Below is a small trained network, with its code and all its weights. Each question gives an input and a class and asks what happens when units are switched off, that is, made to give their printed mean instead of their output.

import numpy as np


def w(rows, s, z=0):
    codes = np.array(rows[::2]) - 128.0
    scale = np.full(codes.shape[1], s)
    scale[-1] = z or s
    return codes * scale


def norm(h):
    return h / np.sqrt((h * h).mean(-1, keepdims=True) + 1e-5)


def f(y):
    return y / 2 * (1 + np.tanh(0.7978845608 * (y + 0.044715 * y**3)))


def log_softmax(a):
    a = a - a.max(-1, keepdims=True)
    return a - np.log(np.exp(a).sum(-1, keepdims=True))


def net(x, mask):
    res = np.array(x, float).reshape(1, 7) / 4 @ E
    u = 0
    for l in range(2):
        y = f(norm(res) @ A[l][:, :-1].T + A[l][:, -1])
        res = res + np.where(mask[u : u + 14], y, B[l][:, -1]) @ B[l][:, :-1]
        u += 14
    return log_softmax(norm(res)[-1] @ U[:, :-1].T + U[:, -1])


A, B = {}, {}
E = w([
[177,20,189,60,159,183,45],'x0',
[212,76,111,119,63,66,107],'x1',
[128,131,127,127,118,134,131],'x2',
[127,126,113,119,111,145,134],'x3',
[127,126,126,129,136,121,129],'x4',
[125,129,145,132,113,128,132],'x5',
[26,133,155,21,123,137,2],'x6',
],0.0083)
A[0] = w([
[103,83,116,78,105,150,101,130],'L0N0',
[112,135,96,77,48,17,57,125],'L0N1',
[219,98,109,165,84,66,86,138],'L0N2',
[70,129,57,152,47,25,121,80],'L0N3',
[220,62,94,84,90,78,89,100],'L0N4',
[87,216,77,160,96,123,202,1],'L0N5',
[192,103,181,115,191,237,114,201],'L0N6',
[76,130,91,90,58,57,56,49],'L0N7',
[2,199,141,40,122,161,31,101],'L0N8',
[48,131,107,57,72,68,50,206],'L0N9',
[60,225,57,181,73,58,187,208],'L0N10',
[104,146,87,126,106,90,108,88],'L0N11',
[131,173,109,207,153,124,193,45],'L0N12',
[82,180,73,123,71,22,104,82],'L0N13',
],0.0088,0.0066)
B[0] = w([
[70,105,209,158,157,85,68,165],'L0N0',
[254,170,184,76,145,168,101,190],'L0N1',
[147,110,74,70,22,99,144,177],'L0N2',
[243,228,139,126,181,182,147,167],'L0N3',
[184,66,90,135,49,80,137,179],'L0N4',
[97,12,188,198,185,146,114,166],'L0N5',
[141,115,214,97,163,242,204,210],'L0N6',
[201,154,199,64,251,219,170,163],'L0N7',
[77,107,23,204,35,64,125,243],'L0N8',
[145,220,178,151,177,137,71,239],'L0N9',
[72,132,47,171,169,29,15,244],'L0N10',
[167,159,137,122,97,157,149,133],'L0N11',
[50,70,164,127,145,211,111,163],'L0N12',
[237,192,148,151,132,194,123,168],'L0N13',
],0.0078,0.011)
A[1] = w([
[107,177,35,113,110,35,115,40],'L1N0',
[189,92,168,89,157,104,68,112],'L1N1',
[36,118,115,166,188,174,106,92],'L1N2',
[111,172,9,175,96,74,105,36],'L1N3',
[116,141,170,113,108,134,61,135],'L1N4',
[48,109,120,194,197,152,203,165],'L1N5',
[146,203,141,100,191,188,173,72],'L1N6',
[193,58,102,209,173,82,167,206],'L1N7',
[98,176,36,167,90,74,118,69],'L1N8',
[108,137,127,134,134,226,240,3],'L1N9',
[108,92,149,47,118,162,107,128],'L1N10',
[25,149,158,195,205,148,107,157],'L1N11',
[81,162,136,157,220,134,100,180],'L1N12',
[227,119,133,151,122,83,123,138],'L1N13',
],0.011,0.0046)
B[1] = w([
[92,243,125,98,184,76,80,169],'L1N0',
[98,189,84,186,188,42,88,183],'L1N1',
[121,40,117,146,83,133,192,206],'L1N2',
[95,164,119,65,158,55,16,200],'L1N3',
[120,140,71,169,133,66,161,178],'L1N4',
[208,130,200,97,161,225,137,198],'L1N5',
[243,145,195,224,248,212,114,150],'L1N6',
[52,115,149,172,81,183,159,193],'L1N7',
[165,180,110,64,178,24,70,191],'L1N8',
[227,229,140,164,213,124,22,149],'L1N9',
[78,146,60,124,81,122,185,161],'L1N10',
[154,89,121,57,19,175,243,248],'L1N11',
[151,46,151,132,92,143,196,221],'L1N12',
[2,121,111,116,161,123,156,185],'L1N13',
],0.0096,0.011)
U = w([
[38,19,128,131,38,190,244,180],'0',
[52,191,76,111,137,4,43,32],'1',
[224,213,242,173,220,249,88,252],'2',
],0.013,0.002)

Each question gives the input, the list of numbers given to net, and the class t.
The units are the neurons (one row each of A and B). Each row of codes is followed by its name. A weight is (code - 128) times the scale printed after its matrix; where a second scale follows, it is the last column's (A, B and U).
mask holds one flag per neuron, layer by layer. A switched-off neuron (its flag False) gives its mean, the last column of its row in B, instead of its output. The means were averaged over made-up inputs and are rounded, as every weight is.
A unit's drop is (log p(t) with every unit on - log p(t) with that unit switched off) / (log p(t) with every unit on - log p(t) with every unit switched off).
most important unit: the unit with the biggest drop
k most important neurons: the k neurons with the biggest drops, biggest first
top k neurons in layer l: the k neurons of layer l with the biggest drops, biggest first
drop when u is switched off: that unit's drop, to one decimal
input [-8,6,-4,-1,-5,1,2], class 2: most important unit => L0N3
input [-4,1,6,8,2,7,2], class 2: 3 most important neurons => [L0N3, L0N13, L0N7]
input [6,1,-2,1,3,-8,2], class 1: 2 most important neurons => [L1N1, L1N11]
input [6,1,-7,1,-6,1,4], class 1: 2 most important neurons => [L1N1, L0N12]
input [0,7,5,1,-8,-1,3], class 2: 3 most important neurons => [L0N1, L0N7, L0N10]
input [4,1,1,-7,-4,8,-6], class 0: 2 most important neurons => [L0N2, L0N9]
input [-2,-7,-3,0,-1,-5,0], class 0: 2 most important neurons => [L1N11, L0N5]
input [0,7,-6,-5,4,8,3], class 2: 4 most important neurons => [L0N1, L0N7, L0N10, L0N8]
input [0,8,5,-3,-6,-2,-3], class 1: top 4 neurons in layer 1 => [L1N11, L1N12, L1N2, L1N0]
input [1,1,0,-5,8,-1,-3], class 0: 2 most important neurons => [L0N10, L0N8]
input [2,4,-3,-7,7,-8,-4], class 0: 2 most important neurons => [L0N10, L0N8]
input [0,7,8,8,-5,-6,3], class 2: 2 most important neurons => [L0N1, L0N7]
input [-3,3,-5,-6,-7,3,6], class 2: drop when L0N7 is switched off => 0.1
input [2,-5,3,1,1,-5,6], class 0: most important unit => L0N10
input [1,-8,0,4,-3,5,1], class 0: drop when L0N8 is switched off => 0.1
input [-1,2,1,7,-6,7,5], class 2: drop when L0N7 is switched off => 0.6
